Below is a small trained network, with its code and all its weights. Each question gives an input and a target symbol and asks what happens when units are switched off, that is, made to give their printed mean instead of their output.

import numpy as np


def w(rows, s, z=0):
    codes = np.array(rows[::2]) - 128.0
    scale = np.full(codes.shape[1], s)
    scale[-1] = z or s
    return codes * scale


def norm(h):
    return h / np.sqrt((h * h).mean(-1, keepdims=True) + 1e-5)


def f(y):
    return y / 2 * (1 + np.tanh(0.7978845608 * (y + 0.044715 * y**3)))


def softmax(a):
    e = np.exp(a - a.max(-1, keepdims=True))
    return e / e.sum(-1, keepdims=True)


def log_softmax(a):
    a = a - a.max(-1, keepdims=True)
    return a - np.log(np.exp(a).sum(-1, keepdims=True))


def net(x, mask):
    ids = ['βγεζμξπσ'.index(c) for c in x.split()]
    T = len(ids)
    res = E[ids] + P[:T]
    r = norm(res)
    for j in range(2):
        rows = slice(2 * j, 2 * j + 2)
        q, k, v = (r @ M[0][rows].T for M in (Q, K, V))
        z = softmax(np.where(np.tri(T) > 0, q @ k.T / 2**0.5, -1e9)) @ v
        o = O[0][rows]
        res = res + np.where(mask[j], z, o[:, -1]) @ o[:, :-1]
    y = f(norm(res) @ A[0][:, :-1].T + A[0][:, -1])
    res = res + np.where(mask[2:10], y, B[0][:, -1]) @ B[0][:, :-1]
    return log_softmax(norm(res)[-1] @ U[:, :-1].T + U[:, -1])


Q, K, V, O, A, B = {}, {}, {}, {}, {}, {}
E = w([
[63,64,132,153,74,134,137],'β',
[64,134,133,116,98,255,153],'γ',
[107,122,89,193,159,89,163],'ε',
[84,9,105,149,133,101,121],'ζ',
[117,70,57,102,73,145,148],'μ',
[4,95,158,163,74,154,121],'ξ',
[114,159,113,65,98,73,142],'π',
[141,88,212,165,70,132,151],'σ',
],0.0073)
P = w([
[130,114,155,19,183,128,254],'0',
[127,137,158,57,164,117,176],'1',
[127,155,127,105,145,101,145],'2',
[127,166,116,151,127,100,120],'3',
[132,175,99,177,113,107,80],'4',
[107,167,79,207,119,90,106],'5',
],0.0047)
Q[0] = w([
[86,161,197,76,123,189,90],'head 0',
[46,89,50,156,2,99,146],'head 0',
[73,107,119,86,43,165,92],'head 1',
[6,138,103,243,34,101,215],'head 1',
],0.0059)
K[0] = w([
[195,126,97,100,187,125,222],'head 0',
[179,239,132,203,122,130,19],'head 0',
[178,159,99,136,189,74,111],'head 1',
[158,127,74,161,84,80,3],'head 1',
],0.0076)
V[0] = w([
[130,132,220,123,49,190,108],'head 0',
[254,95,210,105,125,43,117],'head 0',
[131,25,70,100,52,194,142],'head 1',
[95,64,169,206,170,83,76],'head 1',
],0.0052)
O[0] = w([
[47,199,161,109,163,175,135,83],'head 0',
[104,111,84,157,134,194,196,33],'head 0',
[128,163,143,155,2,138,121,254],'head 1',
[97,88,155,26,150,139,188,168],'head 1',
],0.0062,0.0026)
A[0] = w([
[93,144,155,237,89,62,132,73],'neuron 0',
[30,135,33,136,173,205,117,131],'neuron 1',
[101,151,158,116,85,107,202,165],'neuron 2',
[59,107,154,122,100,127,16,97],'neuron 3',
[21,92,215,140,157,167,108,254],'neuron 4',
[145,78,51,237,114,190,92,63],'neuron 5',
[142,216,149,54,126,254,9,200],'neuron 6',
[213,99,175,79,108,116,95,226],'neuron 7',
],0.0047,0.0017)
B[0] = w([
[132,127,203,71,154,143,251,230],'neuron 0',
[141,94,68,91,55,194,218,134],'neuron 1',
[179,124,154,73,219,185,114,242],'neuron 2',
[173,125,100,106,116,36,212,187],'neuron 3',
[131,150,21,154,197,41,78,253],'neuron 4',
[252,217,87,43,131,20,194,132],'neuron 5',
[26,84,27,120,157,57,211,148],'neuron 6',
[29,43,92,77,144,170,111,167],'neuron 7',
],0.0041,0.0027)
U = w([
[107,135,225,115,118,175,160,104],'β',
[56,157,118,215,148,81,78,166],'γ',
[174,3,96,124,183,143,70,107],'ε',
[109,92,156,52,91,117,222,253],'ζ',
[202,148,129,229,6,174,88,39],'μ',
[158,216,128,28,193,112,64,96],'ξ',
[216,142,100,179,197,89,178,104],'π',
[86,169,55,143,153,230,164,78],'σ',
],0.0057,0.0027)

Each question gives the input, a string of symbols that net reads in full, and the target symbol t.
The units are the heads (2 rows each of Q, K, V and O) and the neurons (one row each of A and B). Each row of codes is followed by its name. A weight is (code - 128) times the scale printed after its matrix; where a second scale follows, it is the last column's (O, A, B and U).
mask holds one flag per unit, heads first, then neurons. A switched-off unit (its flag False) gives its mean, the last column of its rows in O or B, instead of its output. The means were averaged over made-up inputs and are rounded, as every weight is.
A unit's drop is (log p(t) with every unit on - log p(t) with that unit switched off) / (log p(t) with every unit on - log p(t) with every unit switched off).
The circuit of an input: a set's keep is (log p(t) with only the set's units on - log p(t) with every unit switched off) / (log p(t) with every unit on - log p(t) with every unit switched off). Starting from all 10 units, units are removed one at a time, each time the one whose removal leaves the highest keep (on an exact tie, the one counted first), for as long as the keep stays at least 0.8.
circuit, biggest first: the units of the circuit, biggest drop first
unit that matters most: the unit with the biggest drop
top k neurons: the k neurons with the biggest drops, biggest first
which heads matter: for each layer, one digit per head in row order, 1 if its drop is at least 0.15 and else 0, layers parted by /
drop when u is switched off: that unit's drop, to one decimal
input σ μ β β ε, target ζ: circuit, biggest first -> (neuron 0; head 1)
input ζ π σ ε π σ, target π: circuit, biggest first -> (head 1; neuron 5)
input σ β μ, target μ: circuit, biggest first -> (head 1)
input π σ ε ε σ, target ε: circuit, biggest first -> (head 1; neuron 4; neuron 7)
input μ γ γ γ γ, target γ: circuit, biggest first -> (head 0; neuron 6; head 1)
input μ γ ζ ε π β, target π: which heads matter -> 01
input σ ζ ζ ε ζ ξ, target ζ: which heads matter -> 01
input μ β π μ ζ, target ζ: circuit, biggest first -> (head 1; neuron 0)
input μ ε ε γ ε β, target ε: circuit, biggest first -> (head 1; head 0)
input β ε β β γ, target ζ: top 2 neurons -> (neuron 6; neuron 3)
input ζ ε ε β ε, target ζ: drop when neuron 0 is switched off -> 0.4
input ε ε ε ε, target ε: drop when neuron 7 is switched off -> 0.0
input μ ε ζ π β σ, target β: drop when neuron 2 is switched off -> 0.1
input ζ ε π ε ζ γ, target ζ: unit that matters most -> head 0
